Below is a small trained network, with its code and all its weights. Each question gives an input and a class and asks what happens when units are switched off, that is, made to give their printed mean instead of their output.

import numpy as np


def w(rows, s, z=0):
    codes = np.array(rows[::2]) - 128.0
    scale = np.full(codes.shape[1], s)
    scale[-1] = z or s
    return codes * scale


def norm(h):
    return h / np.sqrt((h * h).mean(-1, keepdims=True) + 1e-5)


def f(y):
    return np.maximum(y, 0)


def log_softmax(a):
    a = a - a.max(-1, keepdims=True)
    return a - np.log(np.exp(a).sum(-1, keepdims=True))


def net(x, mask):
    res = np.array(x, float).reshape(1, 7) / 4 @ E
    u = 0
    for l in range(3):
        y = f(norm(res) @ A[l][:, :-1].T + A[l][:, -1])
        res = res + np.where(mask[u : u + 4], y, B[l][:, -1]) @ B[l][:, :-1]
        u += 4
    return log_softmax(norm(res)[-1] @ U[:, :-1].T + U[:, -1])


A, B = {}, {}
E = w([
[87,92,66,96,61,91],'x0',
[124,128,69,94,210,89],'x1',
[106,171,60,91,146,44],'x2',
[121,254,82,98,54,165],'x3',
[37,176,208,207,102,184],'x4',
[128,159,93,247,166,98],'x5',
[227,69,129,168,132,76],'x6',
],0.0063)
A[0] = w([
[122,48,238,174,141,79,68],'0.n0',
[172,100,154,186,199,238,142],'0.n1',
[224,2,25,234,118,103,1],'0.n2',
[108,80,73,14,183,71,213],'0.n3',
],0.0068,0.0031)
B[0] = w([
[141,113,171,83,102,114,213],'0.n0',
[93,136,168,167,195,77,221],'0.n1',
[172,77,79,255,107,117,211],'0.n2',
[126,211,150,83,174,71,253],'0.n3',
],0.0091,0.0053)
A[1] = w([
[144,72,133,49,130,149,56],'1.n0',
[110,234,174,254,17,75,251],'1.n1',
[202,181,111,167,214,111,205],'1.n2',
[163,175,98,206,138,83,110],'1.n3',
],0.0057,0.0011)
B[1] = w([
[134,57,118,182,185,181,151],'1.n0',
[108,48,75,34,90,124,255],'1.n1',
[224,139,45,181,2,113,222],'1.n2',
[187,119,86,108,84,115,197],'1.n3',
],0.0075,0.0049)
A[2] = w([
[154,112,144,137,104,99,117],'2.n0',
[111,136,130,231,254,189,137],'2.n1',
[159,104,208,73,106,129,251],'2.n2',
[69,218,82,97,85,236,99],'2.n3',
],0.0077,0.0017)
B[2] = w([
[72,106,106,168,142,107,188],'2.n0',
[126,99,114,3,138,93,189],'2.n1',
[109,179,139,196,133,184,251],'2.n2',
[147,101,98,173,112,192,252],'2.n3',
],0.011,0.004)
U = w([
[239,182,148,114,176,187,2],'0',
[141,173,114,48,179,70,175],'1',
[109,72,254,149,168,150,79],'2',
[111,156,95,137,55,245,187],'3',
[230,59,97,179,132,68,210],'4',
],0.013,0.0034)

Each question gives the input, the list of numbers given to net, and the class t.
The units are the neurons (one row each of A and B). Each row of codes is followed by its name. A weight is (code - 128) times the scale printed after its matrix; where a second scale follows, it is the last column's (A, B and U).
mask holds one flag per neuron, layer by layer. A switched-off neuron (its flag False) gives its mean, the last column of its row in B, instead of its output. The means were averaged over made-up inputs and are rounded, as every weight is.
A unit's drop is (log p(t) with every unit on - log p(t) with that unit switched off) / (log p(t) with every unit on - log p(t) with every unit switched off).
The circuit of an input: a set's keep is (log p(t) with only the set's units on - log p(t) with every unit switched off) / (log p(t) with every unit on - log p(t) with every unit switched off). Starting from all 12 units, units are removed one at a time, each time the one whose removal leaves the highest keep (on an exact tie, the one counted first), for as long as the keep stays at least 0.8.
circuit, biggest first: the units of the circuit, biggest drop first
unit that matters most: the unit with the biggest drop
top k neurons: the k neurons with the biggest drops, biggest first
k most important neurons of layer l: the k neurons of layer l with the biggest drops, biggest first
drop when u is switched off: that unit's drop, to one decimal
input [-5,3,0,-7,0,-3,-6], class 1: circuit, biggest first : 2.n1, 1.n1
input [-3,1,4,-7,0,-6,0], class 1: top 3 neurons : 0.n3, 2.n3, 0.n2
input [1,2,-5,1,6,3,4], class 2: top 4 neurons : 0.n2, 0.n0, 0.n1, 2.n3
input [0,-8,-1,2,-7,-7,3], class 0: top 2 neurons : 1.n1, 2.n3
input [-6,7,-5,1,1,-7,-3], class 1: circuit, biggest first : 2.n1, 0.n1, 0.n0
input [1,-4,-2,4,-1,-3,6], class 3: top 2 neurons : 2.n2, 1.n2
input [-4,-1,-7,3,2,-5,1], class 2: unit that matters most : 0.n1
input [1,-4,-3,4,-3,-6,6], class 3: circuit, biggest first : 2.n2, 1.n2
input [2,7,4,-6,1,-4,3], class 1: top 2 neurons : 0.n3, 2.n3
input [8,3,-2,5,-2,-2,4], class 1: top 3 neurons : 0.n3, 2.n3, 1.n2
input [-1,-8,4,-2,-1,-7,5], class 2: top 2 neurons : 1.n2, 2.n3
input [-7,2,-5,1,3,1,1], class 1: 2 most important neurons of layer 2 : 2.n1, 2.n3
input [-4,-7,5,-7,-5,-7,2], class 2: 2 most important neurons of layer 2 : 2.n2, 2.n3
input [-4,6,-7,-2,3,6,-8], class 1: circuit, biggest first : 2.n1
input [8,1,7,-5,6,2,0], class 1: 2 most important neurons of layer 0 : 0.n2, 0.n3
input [6,1,-2,-1,-7,3,-6], class 1: drop when 0.n3 is switched off : 0.9
